Below are the code and all the weights of a small trained network. Each question names an input and a class and asks about switching units off, where a switched-off unit gives its printed mean instead of its output.

import numpy as np


def w(rows, s, z=0):
    codes = np.array(rows[::2]) - 128.0
    scale = np.full(codes.shape[1], s)
    scale[-1] = z or s
    return codes * scale


def norm(h):
    return h / np.sqrt((h * h).mean(-1, keepdims=True) + 1e-5)


def f(y):
    return np.maximum(y, 0)


def log_softmax(a):
    a = a - a.max(-1, keepdims=True)
    return a - np.log(np.exp(a).sum(-1, keepdims=True))


def net(x, mask):
    res = np.array(x, float).reshape(1, 2) / 4 @ E
    u = 0
    for l in range(4):
        y = f(norm(res) @ A[l][:, :-1].T + A[l][:, -1])
        res = res + np.where(mask[u : u + 10], y, B[l][:, -1]) @ B[l][:, :-1]
        u += 10
    return log_softmax(norm(res)[-1] @ U[:, :-1].T + U[:, -1])


A, B = {}, {}
E = w([
[84,190,151,4,72],'x0',
[119,69,134,116,43],'x1',
],0.0018)
A[0] = w([
[114,107,141,156,152,46],'L0N1',
[124,172,133,73,129,67],'L0N2',
[147,92,107,131,98,176],'L0N3',
[121,64,141,159,85,84],'L0N4',
[112,76,124,124,3,70],'L0N5',
[117,182,131,56,136,75],'L0N6',
[104,170,119,155,155,1],'L0N7',
[117,170,137,2,38,54],'L0N8',
[132,123,133,136,118,95],'L0N9',
[121,66,141,158,87,91],'L0N10',
],0.0064,0.00069)
B[0] = w([
[139,163,108,138,135,153],'L0N1',
[132,106,145,117,87,175],'L0N2',
[126,122,129,145,106,163],'L0N3',
[137,113,124,160,96,181],'L0N4',
[132,100,199,75,141,220],'L0N5',
[131,92,145,121,77,189],'L0N6',
[110,118,146,112,146,150],'L0N7',
[96,168,1,135,139,253],'L0N8',
[130,126,127,132,125,135],'L0N9',
[136,114,124,159,98,180],'L0N10',
],0.016,0.0062)
A[1] = w([
[117,128,135,116,226,15],'L1N1',
[186,129,128,169,92,105],'L1N2',
[160,145,168,91,45,209],'L1N3',
[76,242,8,207,151,163],'L1N4',
[151,254,140,81,232,113],'L1N5',
[55,152,6,90,122,2],'L1N6',
[123,197,141,95,248,94],'L1N7',
[105,152,148,129,170,115],'L1N8',
[118,73,157,116,172,99],'L1N9',
[152,56,200,1,135,75],'L1N10',
],0.006,0.00061)
B[1] = w([
[179,123,126,73,164,155],'L1N1',
[53,167,101,107,160,162],'L1N2',
[57,77,103,126,172,166],'L1N3',
[206,185,182,116,142,254],'L1N4',
[213,52,153,72,181,168],'L1N5',
[152,172,43,82,99,241],'L1N6',
[236,65,124,87,164,168],'L1N7',
[172,104,111,130,132,143],'L1N8',
[127,155,164,129,83,141],'L1N9',
[114,89,245,199,27,165],'L1N10',
],0.012,0.0063)
A[2] = w([
[119,136,24,106,141,78],'L2N1',
[112,211,132,129,123,117],'L2N2',
[149,146,58,95,72,94],'L2N3',
[140,128,81,118,97,96],'L2N4',
[174,196,124,179,136,104],'L2N5',
[36,133,70,150,169,115],'L2N6',
[118,254,72,181,199,129],'L2N7',
[87,133,119,115,175,2],'L2N8',
[140,133,61,105,85,89],'L2N9',
[155,145,14,84,75,22],'L2N10',
],0.0083,0.00088)
B[2] = w([
[38,60,81,70,103,212],'L2N1',
[177,84,118,201,89,168],'L2N2',
[126,179,98,61,130,221],'L2N3',
[75,143,134,94,161,178],'L2N4',
[89,57,161,132,61,166],'L2N5',
[178,154,79,212,162,151],'L2N6',
[49,70,255,108,67,205],'L2N7',
[129,92,124,156,145,129],'L2N8',
[149,159,91,94,104,204],'L2N9',
[75,207,78,22,103,254],'L2N10',
],0.0097,0.0074)
A[3] = w([
[85,171,170,125,125,129],'L3N1',
[123,154,96,150,163,98],'L3N2',
[171,198,62,141,82,128],'L3N3',
[162,136,82,176,112,125],'L3N4',
[103,179,24,254,185,121],'L3N5',
[147,135,91,166,135,127],'L3N6',
[185,196,107,183,57,253],'L3N7',
[165,184,76,116,138,117],'L3N8',
[138,183,116,140,136,86],'L3N9',
[135,193,204,139,119,162],'L3N10',
],0.0092,0.0011)
B[3] = w([
[137,91,130,149,127,173],'L3N1',
[138,113,141,158,122,134],'L3N2',
[51,116,94,80,136,253],'L3N3',
[96,142,132,123,152,144],'L3N4',
[90,148,109,158,251,174],'L3N5',
[115,127,120,159,143,141],'L3N6',
[101,90,122,115,151,166],'L3N7',
[111,76,112,84,103,238],'L3N8',
[156,115,156,100,127,149],'L3N9',
[92,65,85,138,101,171],'L3N10',
],0.018,0.0036)
U = w([
[85,137,109,183,218,157],'0',
[86,157,54,31,91,195],'1',
[157,158,120,154,129,21],'2',
[96,50,189,159,68,195],'3',
[164,186,127,161,126,3],'4',
[165,198,132,152,128,25],'5',
[254,92,153,81,177,168],'6',
[156,175,127,152,130,38],'7',
],0.013,0.0067)

Each question gives the input, the list of numbers given to net, and the class t.
The units are the neurons (one row each of A and B). Each row of codes is followed by its name. A weight is (code - 128) times the scale printed after its matrix; where a second scale follows, it is the last column's (A, B and U).
mask holds one flag per neuron, layer by layer. A switched-off neuron (its flag False) gives its mean, the last column of its row in B, instead of its output. The means were averaged over made-up inputs and are rounded, as every weight is.
A unit's drop is (log p(t) with every unit on - log p(t) with that unit switched off) / (log p(t) with every unit on - log p(t) with every unit switched off).
unit that matters most: the unit with the biggest drop
top k neurons: the k neurons with the biggest drops, biggest first
top k neurons in layer l: the k neurons of layer l with the biggest drops, biggest first
drop of u: that unit's drop, to one decimal
input [-3,-2], class 6: top neuron in layer 0 -> (L0N6)
input [-2,-3], class 6: top 2 neurons in layer 0 -> (L0N6; L0N8)
input [-6,3], class 0: top 3 neurons -> (L0N8; L1N4; L1N6)
input [-6,2], class 3: top 3 neurons in layer 0 -> (L0N5; L0N6; L0N2)
input [2,-5], class 3: top 2 neurons -> (L0N8; L0N6)
input [-7,-4], class 6: top 2 neurons -> (L0N6; L0N4)
input [-3,5], class 3: top 2 neurons in layer 0 -> (L0N8; L0N5)
input [-3,-4], class 6: top 3 neurons -> (L0N8; L0N6; L0N5)
input [-2,4], class 3: top 2 neurons in layer 0 -> (L0N8; L0N5)
input [-2,-5], class 6: top 2 neurons in layer 0 -> (L0N8; L0N6)
input [-6,-4], class 6: top 4 neurons -> (L0N6; L0N8; L0N4; L0N10)
input [-3,7], class 3: top 2 neurons in layer 0 -> (L0N8; L0N5)
input [1,-8], class 3: drop of L0N8 -> 1.0
input [-3,1], class 3: drop of L0N6 -> 1.0
input [-4,4], class 0: drop of L1N5 -> 0.1
input [0,-4], class 3: drop of L0N8 -> 1.1
input [0,2], class 3: unit that matters most -> L0N5
input [-8,6], class 0: top 2 neurons in layer 1 -> (L1N4; L1N6)
input [-1,1], class 0: top 2 neurons in layer 2 -> (L2N7; L2N6)
